Here is a tiny trained network, its code and every weight. The questions are about switching its units off for an input and a class, where a switched-off unit gives its printed mean instead of its output.

import numpy as np


def w(rows, s, z=0):
    codes = np.array(rows[::2]) - 128.0
    scale = np.full(codes.shape[1], s)
    scale[-1] = z or s
    return codes * scale


def norm(h):
    return h / np.sqrt((h * h).mean(-1, keepdims=True) + 1e-5)


def f(y):
    return np.maximum(y, 0)


def log_softmax(a):
    a = a - a.max(-1, keepdims=True)
    return a - np.log(np.exp(a).sum(-1, keepdims=True))


def net(x, mask):
    res = np.array(x, float).reshape(1, 8) / 4 @ E
    u = 0
    for l in range(2):
        y = f(norm(res) @ A[l][:, :-1].T + A[l][:, -1])
        res = res + np.where(mask[u : u + 14], y, B[l][:, -1]) @ B[l][:, :-1]
        u += 14
    return log_softmax(norm(res)[-1] @ U[:, :-1].T + U[:, -1])


A, B = {}, {}
E = w([
[221,98,161,204,199,134,122,178],'x0',
[209,217,151,68,37,144,133,171],'x1',
[127,128,128,129,128,128,127,129],'x2',
[130,127,126,128,127,125,130,128],'x3',
[135,78,56,125,100,165,255,169],'x4',
[161,99,176,100,137,176,160,54],'x5',
[144,35,148,156,24,105,64,134],'x6',
[86,116,224,113,131,140,150,172],'x7',
],0.0059)
A[0] = w([
[193,125,2,119,121,131,117,73,55],'0.n1',
[125,196,71,160,89,123,86,209,134],'0.n2',
[185,100,78,124,130,142,194,165,133],'0.n3',
[127,102,161,193,66,94,116,161,83],'0.n4',
[69,147,83,148,155,34,102,243,102],'0.n5',
[81,126,195,70,131,106,173,180,88],'0.n6',
[144,158,139,130,152,142,72,125,86],'0.n7',
[235,220,120,92,79,155,109,154,29],'0.n8',
[91,213,87,52,203,118,160,135,3],'0.n9',
[156,73,147,159,91,143,92,157,62],'0.n10',
[130,204,176,146,232,101,192,159,123],'0.n11',
[199,97,171,99,125,185,159,14,167],'0.n12',
[127,106,242,174,147,105,184,196,143],'0.n13',
[229,143,69,180,160,98,111,90,129],'0.n14',
],0.0081,0.005)
B[0] = w([
[68,82,100,83,103,254,95,131,193],'0.n1',
[146,116,144,66,167,118,134,148,213],'0.n2',
[138,168,194,190,114,111,170,163,221],'0.n3',
[171,115,105,115,119,144,136,95,175],'0.n4',
[158,100,121,57,195,115,137,127,203],'0.n5',
[75,126,84,85,106,212,65,123,177],'0.n6',
[150,231,131,186,120,101,155,125,165],'0.n7',
[141,170,216,71,63,150,129,172,228],'0.n8',
[179,131,117,114,121,162,191,49,185],'0.n9',
[207,103,129,157,106,126,138,67,171],'0.n10',
[225,74,141,137,99,188,143,32,234],'0.n11',
[136,114,114,55,197,63,111,210,253],'0.n12',
[100,123,80,156,138,204,31,162,230],'0.n13',
[107,105,107,167,149,215,46,162,222],'0.n14',
],0.0083,0.0055)
A[1] = w([
[49,160,76,58,54,125,198,36,71],'1.n1',
[121,105,75,167,80,157,238,212,112],'1.n2',
[124,2,208,157,26,75,51,130,130],'1.n3',
[197,78,207,38,144,174,145,96,255],'1.n4',
[161,118,113,78,196,82,167,180,133],'1.n5',
[129,119,115,146,75,162,113,91,89],'1.n6',
[120,147,61,140,109,84,89,212,25],'1.n7',
[157,210,185,163,152,57,67,75,99],'1.n8',
[119,163,139,162,163,123,164,76,99],'1.n9',
[30,71,76,180,176,96,156,58,34],'1.n10',
[114,195,81,111,128,134,44,86,144],'1.n11',
[88,52,116,215,223,110,123,65,143],'1.n12',
[39,141,126,30,61,11,133,46,79],'1.n13',
[179,50,83,121,31,62,121,105,81],'1.n14',
],0.009,0.0028)
B[1] = w([
[222,89,165,225,142,151,51,157,162],'1.n1',
[2,153,174,207,166,62,87,54,164],'1.n2',
[142,168,79,102,167,178,197,68,178],'1.n3',
[71,115,61,135,110,53,134,109,246],'1.n4',
[115,77,145,104,163,53,97,116,154],'1.n5',
[116,146,180,70,204,135,150,155,142],'1.n6',
[102,117,97,90,197,138,163,108,134],'1.n7',
[26,62,130,206,125,76,243,151,151],'1.n8',
[158,159,141,100,110,158,146,73,135],'1.n9',
[152,195,169,73,52,118,145,193,152],'1.n10',
[6,79,118,191,127,151,186,112,166],'1.n11',
[157,219,173,48,5,96,129,182,178],'1.n12',
[233,99,145,204,186,147,81,206,157],'1.n13',
[148,171,142,109,168,123,195,32,148],'1.n14',
],0.0084,0.013)
U = w([
[191,146,109,117,135,146,206,23,250],'0',
[144,200,173,78,22,89,138,200,107],'1',
[208,86,149,223,156,141,76,183,90],'2',
[7,129,155,212,133,71,174,121,146],'3',
[48,98,92,101,122,220,87,145,137],'4',
[120,79,98,53,196,35,132,156,22],'5',
],0.017,0.0015)

Each question gives the input, the list of numbers given to net, and the class t.
The units are the neurons (one row each of A and B). Each row of codes is followed by its name. A weight is (code - 128) times the scale printed after its matrix; where a second scale follows, it is the last column's (A, B and U).
mask holds one flag per neuron, layer by layer. A switched-off neuron (its flag False) gives its mean, the last column of its row in B, instead of its output. The means were averaged over made-up inputs and are rounded, as every weight is.
A unit's drop is (log p(t) with every unit on - log p(t) with that unit switched off) / (log p(t) with every unit on - log p(t) with every unit switched off).
The circuit of an input: a set's keep is (log p(t) with only the set's units on - log p(t) with every unit switched off) / (log p(t) with every unit on - log p(t) with every unit switched off). Starting from the 12 units with the biggest drops (on a tie, the unit counted first), units are removed one at a time, each time the one whose removal leaves the highest keep (on an exact tie, the one counted first), for as long as the keep stays at least 0.8.
circuit, biggest first: the units of the circuit, biggest drop first
most important unit: the unit with the biggest drop
k most important neurons: the k neurons with the biggest drops, biggest first
k most important neurons of layer l: the k neurons of layer l with the biggest drops, biggest first
input [2,-8,-5,-2,6,-8,-3,-6], class 1: most important unit -> 1.n12
input [-2,-8,2,4,-7,-6,7,-5], class 1: 3 most important neurons -> 1.n12; 1.n10; 0.n8
input [1,4,-4,8,1,-7,-6,0], class 5: 4 most important neurons -> 0.n5; 0.n2; 1.n4; 1.n5
input [2,-2,-2,-5,0,-3,-3,0], class 0: 3 most important neurons of layer 0 -> 0.n11; 0.n12; 0.n9
input [-8,-6,4,-1,4,2,-5,-7], class 2: 2 most important neurons of layer 1 -> 1.n1; 1.n13
input [3,-3,-2,-6,0,-6,7,8], class 4: 3 most important neurons of layer 0 -> 0.n13; 0.n11; 0.n6
input [6,0,2,-6,-8,8,6,8], class 3: circuit, biggest first -> 1.n8; 1.n4
input [3,2,-1,2,0,-8,-1,-8], class 4: 3 most important neurons -> 0.n14; 0.n1; 0.n12
input [-6,5,8,8,-4,-8,-4,7], class 5: circuit, biggest first -> 0.n5; 1.n12
input [-7,-7,-4,2,4,1,-2,5], class 1: 2 most important neurons of layer 1 -> 1.n10; 1.n12
input [-6,1,-6,-7,5,1,4,-2], class 2: 3 most important neurons -> 1.n1; 1.n13; 0.n14
input [7,4,-6,-8,7,-7,-6,8], class 4: 2 most important neurons -> 0.n13; 0.n6
input [-4,-7,-7,5,4,5,-8,4], class 0: 2 most important neurons -> 0.n9; 0.n11
input [-2,8,-2,4,5,4,-3,-4], class 1: circuit, biggest first -> 0.n8
input [1,-4,-3,-3,-8,1,7,-6], class 3: 2 most important neurons -> 1.n8; 1.n11
input [-7,-7,3,2,-6,5,-1,0], class 1: circuit, biggest first -> 1.n12; 1.n10; 0.n8
input [7,-7,2,-4,0,6,7,7], class 0: 2 most important neurons -> 1.n3; 0.n10
input [-4,7,8,-8,-5,-7,-7,-4], class 0: 2 most important neurons -> 0.n9; 1.n12
input [-8,-5,2,3,-1,1,-6,-8], class 2: circuit, biggest first -> 1.n1; 1.n13
input [-1,-3,7,-1,8,3,8,8], class 0: most important unit -> 1.n3
input [-6,0,7,0,1,-5,-4,-4], class 2: 3 most important neurons -> 1.n1; 0.n12; 1.n13
input [7,2,8,5,-5,5,-8,7], class 0: 3 most important neurons of layer 0 -> 0.n11; 0.n14; 0.n1
input [7,4,8,-3,-4,2,7,-5], class 0: 2 most important neurons -> 1.n3; 0.n10
input [1,6,8,-3,-5,6,-2,-7], class 4: 2 most important neurons of layer 1 -> 1.n12; 1.n11
input [-7,-3,-3,-7,-1,-7,2,-5], class 2: 3 most important neurons of layer 1 -> 1.n13; 1.n1; 1.n4
input [-2,-3,0,-2,-3,-7,6,4], class 5: 2 most important neurons of layer 0 -> 0.n5; 0.n11
input [7,3,-5,-8,-1,-6,1,-8], class 4: most important unit -> 0.n14
input [0,-3,-2,5,5,-2,-4,8], class 4: 2 most important neurons -> 0.n13; 0.n6
input [7,6,-8,2,8,4,6,-6], class 3: 3 most important neurons -> 1.n2; 0.n3; 0.n11
